Here is a tiny trained network, its code and every weight. The questions are about switching its units off for an input and a class, where a switched-off unit gives its printed mean instead of its output.

import numpy as np


def w(rows, s, z=0):
    codes = np.array(rows[::2]) - 128.0
    scale = np.full(codes.shape[1], s)
    scale[-1] = z or s
    return codes * scale


def f(y):
    return np.maximum(y, 0)


def log_softmax(a):
    a = a - a.max(-1, keepdims=True)
    return a - np.log(np.exp(a).sum(-1, keepdims=True))


def net(x, mask):
    res = np.array(x, float).reshape(1, 8) / 4 @ E
    y = f(res @ A[0][:, :-1].T + A[0][:, -1])
    res = res + np.where(mask, y, B[0][:, -1]) @ B[0][:, :-1]
    return log_softmax(res[-1] @ U[:, :-1].T + U[:, -1])


A, B = {}, {}
E = w([
[30,70,98,99,90,191,136,98,195,120,152],'x0',
[132,147,110,118,123,150,145,97,116,140,132],'x1',
[135,139,232,186,158,191,187,133,173,175,83],'x2',
[171,152,30,152,84,156,104,173,153,186,74],'x3',
[145,129,113,175,158,141,83,145,158,119,190],'x4',
[130,81,157,133,126,120,143,164,105,118,134],'x5',
[71,157,119,231,95,188,134,145,78,21,113],'x6',
[1,190,150,161,122,124,51,159,78,175,187],'x7',
],0.0093)
A[0] = w([
[69,73,97,120,95,179,143,141,202,167,158,3],'neuron 0',
[133,125,187,180,142,181,165,141,174,211,136,4],'neuron 1',
[147,118,74,160,67,139,128,182,134,190,110,88],'neuron 2',
[190,182,131,166,126,87,137,165,91,165,149,13],'neuron 3',
[141,95,71,115,110,95,107,132,104,134,189,10],'neuron 4',
[54,144,138,145,136,123,90,162,80,208,143,12],'neuron 5',
[183,121,122,184,131,150,105,136,171,134,251,55],'neuron 6',
[146,98,132,77,154,106,126,136,150,215,160,56],'neuron 7',
],0.015,0.0038)
B[0] = w([
[226,132,206,153,207,185,91,143,39,240,156,232],'neuron 0',
[68,169,4,38,122,33,8,172,146,86,116,248],'neuron 1',
[65,135,200,128,118,43,188,83,171,40,201,239],'neuron 2',
[130,76,191,106,189,254,87,123,87,252,171,225],'neuron 3',
[66,186,77,53,166,89,15,193,167,136,50,209],'neuron 4',
[208,60,94,123,127,132,197,103,199,83,101,253],'neuron 5',
[136,149,139,126,9,76,248,63,96,168,62,202],'neuron 6',
[81,131,127,248,73,200,192,136,101,45,128,246],'neuron 7',
],0.0085,0.011)
U = w([
[120,165,64,76,120,83,45,189,115,115,118,20],'0',
[187,128,172,132,161,150,97,144,91,202,186,73],'1',
[237,49,73,112,136,118,185,106,223,104,81,129],'2',
[92,169,102,254,70,187,136,183,96,62,142,125],'3',
[128,125,146,95,67,78,180,111,117,154,107,255],'4',
[100,142,194,105,127,58,155,110,148,92,219,193],'5',
],0.0085,0.0043)

Each question gives the input, the list of numbers given to net, and the class t.
The units are the neurons (one row each of A and B). Each row of codes is followed by its name. A weight is (code - 128) times the scale printed after its matrix; where a second scale follows, it is the last column's (A, B and U).
mask holds one flag per neuron, in row order. A switched-off neuron (its flag False) gives its mean, the last column of its row in B, instead of its output. The means were averaged over made-up inputs and are rounded, as every weight is.
A unit's drop is (log p(t) with every unit on - log p(t) with that unit switched off) / (log p(t) with every unit on - log p(t) with every unit switched off).
The circuit of an input: a set's keep is (log p(t) with only the set's units on - log p(t) with every unit switched off) / (log p(t) with every unit on - log p(t) with every unit switched off). Starting from all 8 units, units are removed one at a time, each time the one whose removal leaves the highest keep (on an exact tie, the one counted first), for as long as the keep stays at least 0.8.
circuit, biggest first: the units of the circuit, biggest drop first
top k neurons: the k neurons with the biggest drops, biggest first
drop of u: that unit's drop, to one decimal
input [-8,2,-3,6,1,-4,-4,-4], class 1: circuit, biggest first => (neuron 3)
input [-4,-3,4,-2,2,-6,4,3], class 0: top 4 neurons => (neuron 7; neuron 0; neuron 2; neuron 1)
input [5,6,3,-6,-1,5,-6,-5], class 3: circuit, biggest first => (neuron 7; neuron 5)
input [1,0,-6,4,8,5,-4,-2], class 4: top 4 neurons => (neuron 6; neuron 1; neuron 2; neuron 7)
input [2,6,5,-7,-8,7,6,6], class 4: circuit, biggest first => (neuron 7; neuron 2)
input [0,-8,-4,-5,0,-7,-4,5], class 2: circuit, biggest first => (neuron 5; neuron 2)
input [2,-7,-3,5,0,4,3,-4], class 5: top 4 neurons => (neuron 2; neuron 5; neuron 7; neuron 1)
input [-3,0,5,-4,8,1,-2,2], class 4: top 2 neurons => (neuron 6; neuron 4)
input [-7,3,-6,0,-3,-4,-5,8], class 2: top 2 neurons => (neuron 5; neuron 0)
input [-7,5,-7,-5,-5,3,-1,3], class 0: top 2 neurons => (neuron 4; neuron 0)
input [-1,-6,-7,-1,-6,-1,7,-3], class 0: top 4 neurons => (neuron 7; neuron 5; neuron 2; neuron 6)
input [-3,-2,3,0,7,-2,6,7], class 2: top 2 neurons => (neuron 5; neuron 7)
input [-2,5,-5,-6,-6,3,0,6], class 2: top 3 neurons => (neuron 5; neuron 1; neuron 2)
input [6,1,-6,-7,-6,-8,-4,7], class 2: top 3 neurons => (neuron 5; neuron 1; neuron 2)
input [8,-3,-2,8,-4,4,4,-4], class 1: circuit, biggest first => (neuron 0)
input [1,-7,-8,5,0,7,-1,-7], class 0: top 2 neurons => (neuron 4; neuron 5)
input [-6,-8,1,-3,5,-3,5,-5], class 1: circuit, biggest first => (neuron 7; neuron 3)
input [-6,6,3,-4,-5,-8,-6,1], class 1: drop of neuron 6 => 0.4
input [2,-8,3,2,1,8,0,7], class 2: drop of neuron 5 => 1.0
input [4,4,-2,1,2,2,-4,-4], class 1: drop of neuron 4 => 0.0
input [6,7,0,4,3,3,0,6], class 1: circuit, biggest first => (neuron 0)
